Here is a tiny trained network, its code and every weight. The questions are about switching its units off for an input and a class, where a switched-off unit gives its printed mean instead of its output.

import numpy as np


def w(rows, s, z=0):
    codes = np.array(rows[::2]) - 128.0
    scale = np.full(codes.shape[1], s)
    scale[-1] = z or s
    return codes * scale


def norm(h):
    return h / np.sqrt((h * h).mean(-1, keepdims=True) + 1e-5)


def f(y):
    return np.maximum(y, 0)


def log_softmax(a):
    a = a - a.max(-1, keepdims=True)
    return a - np.log(np.exp(a).sum(-1, keepdims=True))


def net(x, mask):
    res = np.array(x, float).reshape(1, 6) / 4 @ E
    u = 0
    for l in range(3):
        y = f(norm(res) @ A[l][:, :-1].T + A[l][:, -1])
        res = res + np.where(mask[u : u + 12], y, B[l][:, -1]) @ B[l][:, :-1]
        u += 12
    return log_softmax(norm(res)[-1] @ U[:, :-1].T + U[:, -1])


A, B = {}, {}
E = w([
[125,142,179,145,133,102,165,108,75,142],'x0',
[113,165,148,86,106,143,91,253,54,155],'x1',
[205,68,161,174,119,83,114,130,66,231],'x2',
[76,127,177,128,82,108,105,133,181,116],'x3',
[57,40,107,130,105,230,188,103,87,100],'x4',
[128,113,133,195,198,207,160,183,187,193],'x5',
],0.0056)
A[0] = w([
[77,84,97,99,94,156,138,179,100,126,115],'L0N0',
[77,171,143,146,172,73,229,117,80,153,187],'L0N1',
[134,132,80,172,162,3,79,198,173,139,1],'L0N2',
[144,175,195,100,188,115,139,95,143,143,7],'L0N3',
[68,176,131,155,154,147,223,157,155,162,143],'L0N4',
[79,56,96,184,59,107,23,166,186,120,88],'L0N5',
[73,167,183,173,92,104,163,123,121,145,104],'L0N6',
[107,93,133,134,171,139,113,69,128,126,103],'L0N7',
[130,57,76,100,94,99,92,131,125,193,149],'L0N8',
[114,109,73,108,129,124,121,90,111,117,144],'L0N9',
[68,210,114,149,106,92,89,212,84,186,122],'L0N10',
[200,154,6,81,183,145,97,109,100,148,132],'L0N11',
],0.0063,0.0018)
B[0] = w([
[171,116,164,153,123,110,185,139,95,128,204],'L0N0',
[134,115,78,71,184,152,36,72,148,141,195],'L0N1',
[116,229,113,109,128,120,203,100,153,131,216],'L0N2',
[123,153,154,101,140,154,151,97,179,106,159],'L0N3',
[125,107,117,171,195,25,103,130,92,142,204],'L0N4',
[103,167,70,167,125,213,98,59,77,184,189],'L0N5',
[59,183,33,105,109,209,70,68,128,187,173],'L0N6',
[254,91,151,110,82,147,103,155,83,107,174],'L0N7',
[107,33,167,25,174,129,73,149,189,135,195],'L0N8',
[138,111,99,168,101,96,137,155,122,197,180],'L0N9',
[157,93,200,156,175,159,125,85,170,66,253],'L0N10',
[76,194,148,165,85,141,66,108,101,172,216],'L0N11',
],0.0056,0.0045)
A[1] = w([
[80,114,164,189,57,114,102,148,184,118,82],'L1N0',
[253,169,79,107,83,194,129,122,203,127,138],'L1N1',
[116,144,51,97,138,124,120,191,146,6,105],'L1N2',
[82,179,100,107,181,128,192,111,131,77,7],'L1N3',
[202,145,149,155,110,43,94,131,138,170,92],'L1N4',
[145,88,168,125,124,181,201,88,143,91,157],'L1N5',
[89,146,98,138,146,191,47,98,119,122,120],'L1N6',
[205,150,41,136,133,171,130,156,82,113,124],'L1N7',
[93,33,114,172,92,132,171,127,60,148,106],'L1N8',
[138,114,189,79,141,161,150,178,141,84,107],'L1N9',
[94,117,94,28,116,91,110,124,137,79,151],'L1N10',
[102,118,93,166,190,129,148,188,214,141,62],'L1N11',
],0.0068,0.0022)
B[1] = w([
[134,251,124,164,136,143,85,95,116,233,158],'L1N0',
[174,123,236,110,168,112,172,64,95,80,224],'L1N1',
[106,87,225,69,93,96,74,163,225,151,214],'L1N2',
[75,80,194,2,92,32,151,120,115,176,198],'L1N3',
[30,177,129,73,139,137,151,197,178,101,239],'L1N4',
[139,190,194,133,92,130,117,150,156,118,210],'L1N5',
[193,150,153,2,215,98,96,35,121,172,243],'L1N6',
[31,205,190,111,122,161,82,45,102,179,179],'L1N7',
[86,198,100,92,149,149,194,185,218,92,252],'L1N8',
[161,154,240,210,99,169,97,138,55,106,173],'L1N9',
[191,110,55,128,104,65,132,207,78,177,225],'L1N10',
[94,87,45,201,194,73,102,175,110,174,206],'L1N11',
],0.0059,0.004)
A[2] = w([
[77,74,102,79,59,216,187,118,113,169,123],'L2N0',
[40,198,118,120,98,183,62,118,54,178,192],'L2N1',
[165,96,105,159,144,58,149,53,227,77,177],'L2N2',
[169,156,103,91,1,91,76,144,76,54,148],'L2N3',
[69,195,123,123,137,197,32,193,166,84,222],'L2N4',
[147,34,213,129,172,107,77,117,142,144,239],'L2N5',
[162,134,78,78,82,111,101,105,106,119,78],'L2N6',
[192,185,118,56,112,75,121,118,152,161,95],'L2N7',
[216,180,160,104,206,49,50,118,85,114,226],'L2N8',
[126,94,151,112,160,32,154,166,179,188,250],'L2N9',
[94,135,134,86,155,139,89,62,114,196,147],'L2N10',
[153,113,149,125,137,91,145,43,168,73,109],'L2N11',
],0.0074,0.0017)
B[2] = w([
[58,246,127,67,154,120,174,72,207,98,165],'L2N0',
[215,108,171,189,91,66,74,68,197,138,188],'L2N1',
[130,154,147,175,48,156,92,173,6,103,175],'L2N2',
[139,142,68,220,244,147,116,179,61,169,177],'L2N3',
[198,129,78,170,91,140,180,118,80,120,186],'L2N4',
[115,60,111,78,70,5,119,180,79,54,192],'L2N5',
[93,31,52,177,255,138,165,81,111,157,158],'L2N6',
[87,98,179,126,173,149,171,137,171,169,210],'L2N7',
[77,121,91,152,77,218,146,104,164,63,248],'L2N8',
[69,92,54,48,114,165,173,129,68,105,205],'L2N9',
[246,64,153,127,82,99,70,44,151,204,210],'L2N10',
[228,133,185,165,145,161,130,244,155,118,171],'L2N11',
],0.0059,0.011)
U = w([
[63,237,123,121,121,154,215,146,162,93,253],'0',
[142,146,131,170,104,111,66,64,129,202,54],'1',
[61,92,5,206,189,95,123,180,56,141,179],'2',
[96,65,107,34,58,82,152,182,115,121,60],'3',
[176,130,180,224,66,152,117,189,65,42,34],'4',
[140,97,115,112,133,154,94,83,135,134,140],'5',
],0.012,0.0015)

Each question gives the input, the list of numbers given to net, and the class t.
The units are the neurons (one row each of A and B). Each row of codes is followed by its name. A weight is (code - 128) times the scale printed after its matrix; where a second scale follows, it is the last column's (A, B and U).
mask holds one flag per neuron, layer by layer. A switched-off neuron (its flag False) gives its mean, the last column of its row in B, instead of its output. The means were averaged over made-up inputs and are rounded, as every weight is.
A unit's drop is (log p(t) with every unit on - log p(t) with that unit switched off) / (log p(t) with every unit on - log p(t) with every unit switched off).
The circuit of an input: a set's keep is (log p(t) with only the set's units on - log p(t) with every unit switched off) / (log p(t) with every unit on - log p(t) with every unit switched off). Starting from the 12 units with the biggest drops (on a tie, the unit counted first), units are removed one at a time, each time the one whose removal leaves the highest keep (on an exact tie, the one counted first), for as long as the keep stays at least 0.8.
circuit, biggest first: the units of the circuit, biggest drop first
unit that matters most: the unit with the biggest drop
k most important neurons: the k neurons with the biggest drops, biggest first
k most important neurons of layer l: the k neurons of layer l with the biggest drops, biggest first
input [7,-8,1,-3,-6,-4], class 4: circuit, biggest first => [L2N2 L2N11]
input [-6,4,-6,7,0,-8], class 2: circuit, biggest first => [L1N10 L2N3]
input [4,8,-3,-4,-2,5], class 4: circuit, biggest first => [L0N10 L1N9]
input [3,-2,0,3,2,5], class 2: 3 most important neurons => [L0N4 L1N11 L0N11]
input [8,8,-6,7,5,-1], class 4: 2 most important neurons => [L1N9 L0N0]
input [-3,-4,2,2,-4,2], class 0: circuit, biggest first => [L1N4]
input [7,-2,7,-4,-4,-5], class 3: circuit, biggest first => [L2N9 L1N4]
input [-3,-5,-1,7,8,4], class 0: 2 most important neurons => [L1N8 L0N11]
input [8,6,-8,-2,3,3], class 3: circuit, biggest first => [L1N3 L0N4]
input [-1,7,-8,2,0,6], class 3: 2 most important neurons => [L1N2 L0N4]
input [8,7,3,3,0,3], class 5: circuit, biggest first => [L0N1 L0N10]
input [-1,-7,-6,-8,0,1], class 1: 4 most important neurons => [L1N7 L0N11 L0N10 L2N10]
input [-1,-6,8,-3,6,-2], class 3: 2 most important neurons of layer 2 => [L2N5 L2N8]
input [7,-4,5,5,8,6], class 0: circuit, biggest first => [L1N8 L2N0]
input [-2,3,0,-5,5,-8], class 2: circuit, biggest first => [L2N3]
input [7,8,8,5,-3,2], class 3: circuit, biggest first => [L2N5 L2N9]
input [-4,7,5,3,5,3], class 4: 2 most important neurons of layer 1 => [L1N9 L1N3]
input [6,-6,-4,0,6,7], class 2: circuit, biggest first => [L0N4 L1N11]
input [8,-1,6,3,-6,8], class 2: circuit, biggest first => [L2N9 L1N6 L2N1]
input [-5,5,-1,6,0,1], class 1: unit that matters most => L0N5
input [-2,-5,-6,-6,-1,5], class 1: circuit, biggest first => [L0N11 L1N8]
input [-5,8,5,4,7,-3], class 4: 2 most important neurons of layer 0 => [L0N10 L0N8]
input [-2,5,2,-5,6,-6], class 0: 3 most important neurons => [L1N8 L2N0 L0N0]
input [3,-8,-7,-6,-1,-8], class 2: 2 most important neurons of layer 2 => [L2N6 L2N3]
input [6,-7,0,-2,-6,-5], class 4: 2 most important neurons of layer 2 => [L2N2 L2N11]
